Here is a tiny trained network, its code and every weight. The questions are about switching its units off for an input and a target symbol, where a switched-off unit gives its printed mean instead of its output.

import numpy as np


def w(rows, s, z=0):
    codes = np.array(rows[::2]) - 128.0
    scale = np.full(codes.shape[1], s)
    scale[-1] = z or s
    return codes * scale


def norm(h):
    return h / np.sqrt((h * h).mean(-1, keepdims=True) + 1e-5)


def f(y):
    return np.maximum(y, 0)


def softmax(a):
    e = np.exp(a - a.max(-1, keepdims=True))
    return e / e.sum(-1, keepdims=True)


def log_softmax(a):
    a = a - a.max(-1, keepdims=True)
    return a - np.log(np.exp(a).sum(-1, keepdims=True))


def net(x, mask):
    ids = ['ΓΛΦΨβεζθξστω'.index(c) for c in x.split()]
    T = len(ids)
    res = E[ids] + P[:T]
    u = 0
    for l in range(2):
        q, k, v = (norm(res) @ M[l].T for M in (Q, K, V))
        z = softmax(np.where(np.tri(T) > 0, q @ k.T / 4**0.5, -1e9)) @ v
        res = res + np.where(mask[u], z, O[l][:, -1]) @ O[l][:, :-1]
        u += 1
        y = f(norm(res) @ A[l][:, :-1].T + A[l][:, -1])
        res = res + np.where(mask[u : u + 16], y, B[l][:, -1]) @ B[l][:, :-1]
        u += 16
    return log_softmax(norm(res)[-1] @ U[:, :-1].T + U[:, -1])


Q, K, V, O, A, B = {}, {}, {}, {}, {}, {}
E = w([
[254,121,128],'Γ',
[76,115,147],'Λ',
[124,85,129],'Φ',
[169,88,182],'Ψ',
[45,106,149],'β',
[53,119,95],'ε',
[117,126,116],'ζ',
[50,120,88],'θ',
[53,122,95],'ξ',
[136,196,75],'σ',
[138,196,71],'τ',
[195,152,153],'ω',
],0.028)
P = w([
[36,254,243],'0',
[80,131,47],'1',
[94,127,70],'2',
[97,129,94],'3',
[108,131,113],'4',
[117,131,125],'5',
[128,128,135],'6',
[129,125,147],'7',
[138,122,155],'8',
[141,115,161],'9',
[149,108,165],'10',
],0.0084)
Q[0] = w([
[243,141,140],'L0H0',
[156,199,211],'L0H0',
[2,132,134],'L0H0',
[77,225,249],'L0H0',
],0.025)
K[0] = w([
[193,79,196],'L0H0',
[174,183,115],'L0H0',
[63,201,39],'L0H0',
[173,250,76],'L0H0',
],0.025)
V[0] = w([
[182,160,172],'L0H0',
[179,114,62],'L0H0',
[12,133,4],'L0H0',
[84,86,82],'L0H0',
],0.0035)
O[0] = w([
[112,175,180,69],'L0H0',
[123,110,138,132],'L0H0',
[205,20,1,254],'L0H0',
[138,84,83,185],'L0H0',
],0.009,0.0024)
A[0] = w([
[125,98,154,86],'L0N0',
[91,83,174,163],'L0N1',
[29,133,168,79],'L0N2',
[188,112,186,93],'L0N3',
[162,98,179,41],'L0N4',
[87,132,145,76],'L0N5',
[80,31,116,154],'L0N6',
[118,184,69,176],'L0N7',
[14,102,140,34],'L0N8',
[111,205,67,115],'L0N9',
[201,212,135,122],'L0N10',
[152,170,142,82],'L0N11',
[255,158,151,2],'L0N12',
[89,128,150,92],'L0N13',
[100,131,184,102],'L0N14',
[3,78,152,108],'L0N15',
],0.027,0.0076)
B[0] = w([
[150,118,123,136],'L0N0',
[165,147,132,159],'L0N1',
[212,174,139,154],'L0N2',
[184,95,127,182],'L0N3',
[154,100,145,155],'L0N4',
[157,160,136,135],'L0N5',
[171,254,90,253],'L0N6',
[171,108,96,184],'L0N7',
[94,117,67,171],'L0N8',
[151,51,120,162],'L0N9',
[60,158,112,197],'L0N10',
[142,173,95,154],'L0N11',
[155,193,18,194],'L0N12',
[172,148,129,138],'L0N13',
[123,154,148,150],'L0N14',
[46,157,98,193],'L0N15',
],0.073,0.016)
Q[1] = w([
[72,101,96],'L1H0',
[71,252,205],'L1H0',
[137,132,124],'L1H0',
[215,113,167],'L1H0',
],0.038)
K[1] = w([
[75,130,184],'L1H0',
[146,252,81],'L1H0',
[133,113,118],'L1H0',
[193,129,85],'L1H0',
],0.043)
V[1] = w([
[20,161,126],'L1H0',
[171,119,141],'L1H0',
[50,74,86],'L1H0',
[83,1,48],'L1H0',
],0.033)
O[1] = w([
[155,59,75,77],'L1H0',
[107,108,167,129],'L1H0',
[126,148,61,29],'L1H0',
[107,252,45,8],'L1H0',
],0.029,0.014)
A[1] = w([
[144,132,120,179],'L1N0',
[132,130,123,161],'L1N1',
[171,135,111,168],'L1N2',
[150,84,100,92],'L1N3',
[136,133,126,103],'L1N4',
[71,154,229,138],'L1N5',
[224,4,30,106],'L1N6',
[134,53,65,122],'L1N7',
[108,157,173,124],'L1N8',
[128,115,118,45],'L1N9',
[136,95,116,65],'L1N10',
[85,187,152,245],'L1N11',
[91,110,48,126],'L1N12',
[171,127,119,163],'L1N13',
[138,68,127,3],'L1N14',
[119,170,71,153],'L1N15',
],0.038,0.0046)
B[1] = w([
[111,118,130,169],'L1N0',
[124,124,131,146],'L1N1',
[83,111,125,208],'L1N2',
[83,123,152,132],'L1N3',
[124,129,128,141],'L1N4',
[199,54,131,139],'L1N5',
[78,2,122,163],'L1N6',
[49,144,154,145],'L1N7',
[167,159,151,143],'L1N8',
[118,138,131,128],'L1N9',
[132,158,160,128],'L1N10',
[177,103,150,175],'L1N11',
[153,103,234,205],'L1N12',
[80,115,112,187],'L1N13',
[161,142,179,128],'L1N14',
[85,78,143,250],'L1N15',
],0.083,0.023)
U = w([
[82,34,86,198],'Γ',
[10,170,225,2],'Λ',
[127,173,204,89],'Φ',
[245,77,105,226],'Ψ',
[87,175,116,68],'β',
[129,123,109,64],'ε',
[133,120,111,55],'ζ',
[134,120,110,65],'θ',
[133,118,111,58],'ξ',
[150,160,49,218],'σ',
[150,155,54,196],'τ',
[132,121,111,66],'ω',
],0.013,0.0069)

Each question gives the input, a string of symbols that net reads in full, and the target symbol t.
The units are the heads (4 rows each of Q, K, V and O) and the neurons (one row each of A and B). Each row of codes is followed by its name. A weight is (code - 128) times the scale printed after its matrix; where a second scale follows, it is the last column's (O, A, B and U).
mask holds one flag per unit, layer by layer, with each layer's heads first. A switched-off unit (its flag False) gives its mean, the last column of its rows in O or B, instead of its output. The means were averaged over made-up inputs and are rounded, as every weight is.
A unit's drop is (log p(t) with every unit on - log p(t) with that unit switched off) / (log p(t) with every unit on - log p(t) with every unit switched off).
The circuit of an input: a set's keep is (log p(t) with only the set's units on - log p(t) with every unit switched off) / (log p(t) with every unit on - log p(t) with every unit switched off). Starting from the 12 units with the biggest drops (on a tie, the unit counted first), units are removed one at a time, each time the one whose removal leaves the highest keep (on an exact tie, the one counted first), for as long as the keep stays at least 0.8.
units of the circuit, in order: the units of the circuit, biggest drop first
unit that matters most: the unit with the biggest drop
top k neurons: the k neurons with the biggest drops, biggest first
k most important neurons of layer l: the k neurons of layer l with the biggest drops, biggest first
drop of u: that unit's drop, to one decimal
input ζ ξ Φ ζ θ ε Ψ σ Φ ε ζ, target Φ: units of the circuit, in order -> L0N12; L0N6; L1N6
input ζ ζ ζ Ψ Γ Γ ζ, target Ψ: units of the circuit, in order -> L0H0; L0N15; L0N10
input Λ Λ Γ Λ, target Λ: top 4 neurons -> L0N15; L0N12; L1N15; L0N8
input ξ ζ τ Γ σ Γ β, target σ: units of the circuit, in order -> L0N6; L0N8
input ξ ζ ω Φ, target Φ: unit that matters most -> L0N6
input ζ Γ ζ ξ ζ Ψ, target Ψ: top 2 neurons -> L1N5; L0N6
input ζ β Γ Φ, target Φ: top 2 neurons -> L0N12; L0N6
input Γ σ Γ Φ Φ β ξ ζ Γ, target σ: top 4 neurons -> L0N12; L0N3; L0N6; L0N9
input ξ θ ζ ε Γ Φ ζ, target Λ: top 3 neurons -> L0N12; L0N8; L1N6
input Ψ ζ θ ζ σ θ Γ, target σ: top 4 neurons -> L0N12; L0N3; L0N9; L0N15
input ζ ζ ξ β ζ, target Φ: top 2 neurons -> L0N12; L0N8
input Λ τ ε Φ Ψ ζ ζ τ, target Λ: top 2 neurons -> L0N10; L1N12
input Γ ζ θ Ψ, target Ψ: top 2 neurons -> L0N6; L1N5
input ζ β Γ ζ Γ ε Γ ω Ψ Λ, target Λ: unit that matters most -> L0H0
input ε σ ω σ Γ ζ θ ζ Γ Ψ, target σ: top 2 neurons -> L0N3; L1N12
input Γ ζ Ψ Λ Ψ ω σ ζ ζ ζ Λ, target σ: 3 most important neurons of layer 0 -> L0N6; L0N2; L0N8
input β Γ Ψ θ ζ ζ ζ ζ ζ ζ, target Ψ: top 2 neurons -> L0N8; L0N12
input ξ Γ ξ ζ Γ Γ ζ, target Λ: 4 most important neurons of layer 0 -> L0N12; L0N8; L0N15; L0N9
input Γ Ψ ζ ζ ζ Γ σ ζ ζ Λ Ψ, target σ: 2 most important neurons of layer 1 -> L1N12; L1N6
input Φ ζ τ Ψ Φ ζ ω Γ ζ τ, target Λ: most important neuron of layer 0 -> L0N10
input σ ζ τ Γ ζ ζ σ Γ θ Λ, target σ: drop of L0N6 -> 1.1
